Look-ups in named tables: a row name and a column name give one cell, copied from the table.

Table Mepul
fields: Misor, Bak, Mir
Nuvimo: [7.36, 1.99, 6.56]
Kagem: [5.25, 5.97, 7.75]
Lav: [8.52, 5.41, 4.60]

What is the Bak of Kagem in Mepul?
5.97
What is the Mir of Lav in Mepul?
4.60
What is the Misor of Nuvimo in Mepul?
7.36
What is the Misor of Kagem in Mepul?
5.25
What is the Misor of Lav in Mepul?
8.52
What is the Mir of Kagem in Mepul?
7.75
What is the Bak of Lav in Mepul?
5.41
What is the Mir of Nuvimo in Mepul?
6.56
What is the Bak of Nuvimo in Mepul?
1.99

Table Forule
         Losezuz   Munapa    Nimup      Bod  Zukivip    Mudez
Zilidek  -23.987  -43.606   -1.184   62.865   58.165   33.633
Kifal    -20.728    6.474  -16.069   12.065   44.501  -17.243
Lila     -15.588    3.499   14.000   47.191    8.837  -36.362
Sununi   -16.956  -33.212    5.141   46.416  -31.733   14.989
Mirubur  -17.035   39.570   14.450   22.315   34.981   39.126
Zolege    32.401   31.088   37.215   18.464   -5.866   43.670
Tov      -16.912    2.309   33.752  -18.217  -45.215  -19.783
Ronus     -1.257  -14.302  -28.841   46.534  -37.728    0.728
Niselos   22.930   28.846   39.488   38.534    9.877  -14.086
Kep       59.256  -20.504   41.839   28.860  -35.993  -25.931
Fud      -14.704  -23.193    5.499   29.487    5.352  -12.643
Gik        0.683   19.852  -40.620   50.738   -1.897    2.287
Meli      59.996   -5.156    3.097    5.417   -8.303  -10.995
Sinetan  -12.789  -37.371   54.153   26.306  -54.231  -28.436

What is the Zukivip of Lila in Forule? 8.837
What is the Mudez of Zilidek in Forule? 33.633
What is the Nimup of Kep in Forule? 41.839
What is the Losezuz of Ronus in Forule? -1.257
What is the Zukivip of Fud in Forule? 5.352
What is the Zukivip of Zolege in Forule? -5.866
What is the Mudez of Fud in Forule? -12.643
What is the Zukivip of Tov in Forule? -45.215
What is the Zukivip of Meli in Forule? -8.303
What is the Bod of Kifal in Forule? 12.065
What is the Bod of Kep in Forule? 28.860
What is the Zukivip of Gik in Forule? -1.897
What is the Zukivip of Kifal in Forule? 44.501
What is the Mudez of Lila in Forule? -36.362
Which row has the largest Losezuz? Meli

Kovize:
       Lovudaf  Mul  Nanev  Gufafa  Sugudov  Gol  Nisi  Peninu  Mosazo
Puv        176  106    161     158      184   86   167     212     147
Sedab      254  193    211     120      204   86    45     121     150
Som        118  142     79     135      122  161   166      91     152
Nif        150  178     83     120      203  134    23     109      62

Sugudov of Nif = 203
Gufafa of Som = 135
Gol of Nif = 134
Mosazo of Puv = 147
Lovudaf of Sedab = 254
Mosazo of Sedab = 150

Malefu
         Lanud  Mik  Nikod  Viz  Tez  Sule  Tasu
Datotul     54   40     43   34   26    66    29
Zela        62   95     65   30   32    49    74
Rira         9   59     17    6   32    72    70
Kesef       47   66     49   16   23    33    68
Zona        81   35     19   80   63    28    30
Pimu        11   33     90   82   74    70    49
Lomot       27   26     43   63   45    48    87
Dil         51   72     44   65   39    48    54

Tasu of Dil is 54
Lanud of Datotul is 54
Sule of Dil is 48
Mik of Lomot is 26
Tez of Zela is 32
Tez of Kesef is 23
Sule of Lomot is 48
Viz of Datotul is 34
Which row has the largest Nikod? Pimu

Dek =
|  | Fenidu | Gat |
|---|---|---|
| Sitigog | 68 | 31 |
| Nam | 76 | 22 |
| Nuv | 84 | 14 |
| Lavi | 42 | 57 |

Gat of Nam = 22
Fenidu of Nuv = 84
Gat of Nuv = 14
Gat of Lavi = 57
Gat of Sitigog = 31
Fenidu of Sitigog = 68
Fenidu of Nam = 76
Fenidu of Lavi = 42
Which row has the largest Fenidu? Nuv

Bogile =
,Torege,Vot,Meti,Veve
Bimuta,29.7,33.9,14.5,24.7
Bibagim,59.0,30.7,37.6,17.6
Doko,27.1,78.4,58.0,54.4
Geb,31.2,12.5,39.6,54.2
Vol,31.4,39.5,47.9,46.7
Vog,56.4,42.5,55.9,68.7
Lotofu,95.0,14.4,17.4,53.5

What is the Vot of Bibagim in Bogile? 30.7
What is the Vot of Geb in Bogile? 12.5
What is the Torege of Geb in Bogile? 31.2
What is the Veve of Doko in Bogile? 54.4
What is the Meti of Lotofu in Bogile? 17.4
What is the Torege of Vog in Bogile? 56.4
What is the Veve of Bimuta in Bogile? 24.7

Badus:
|  | Bok | Funud |
|---|---|---|
| Solifin | 34 | 20 |
| Baza | 50 | 60 |
| Vipe | 23 | 58 |
| Lep | 60 | 55 |
| Vido | 42 | 80 |
| Vakap | 27 | 48 |
| Kamim | 39 | 55 |
| Rikebez | 65 | 47 |
| Vifige | 12 | 52 |
| Suf | 48 | 74 |
| Zup | 59 | 38 |

Bok of Rikebez: 65
Funud of Rikebez: 47
Bok of Solifin: 34
Bok of Vipe: 23
Funud of Lep: 55
Funud of Baza: 60
Funud of Vido: 80
Funud of Vifige: 52
Bok of Baza: 50
Bok of Vakap: 27
Bok of Zup: 59
Bok of Kamim: 39
Bok of Vifige: 12
Funud of Zup: 38
Funud of Kamim: 55
Bok of Suf: 48

Table Vanu
,Tebi,Budek,Disuz,Pif,Lenite,Zasabo,Virer,Lud
Volif,72551,41952,40801,63438,46561,28703,41051,49532
Dab,59002,46975,56040,55028,48778,61124,68850,41664
Lan,71544,34747,47372,17468,50399,27188,40488,48426
Lekode,46441,51533,52031,43342,42864,52566,63728,47214
Veg,30320,57036,47433,57896,48400,43658,53786,37193
Monote,58680,54792,41350,33839,46861,20747,45806,43171
Rap,74676,36827,41566,37127,48790,74285,33962,47116
Luk,63631,40277,44552,76425,45979,63752,26892,46420
Rular,45561,40503,49827,14620,51624,72318,56555,43759
Toniliv,61082,46135,44300,31442,49707,56810,43051,42067
Sal,61460,45079,41261,44302,49746,66645,51851,41300
Zazibap,68276,44674,38187,45030,46945,51830,55867,47906
Tof,58187,48228,43984,19527,45309,49083,39955,44844
Vetot,65278,43414,48428,70925,47963,29567,43171,44727

What is the Zasabo of Lekode in Vanu?
52566
What is the Disuz of Vetot in Vanu?
48428
What is the Virer of Lekode in Vanu?
63728
What is the Zasabo of Tof in Vanu?
49083
What is the Tebi of Dab in Vanu?
59002
What is the Virer of Veg in Vanu?
53786
Which row has the largest Budek? Veg

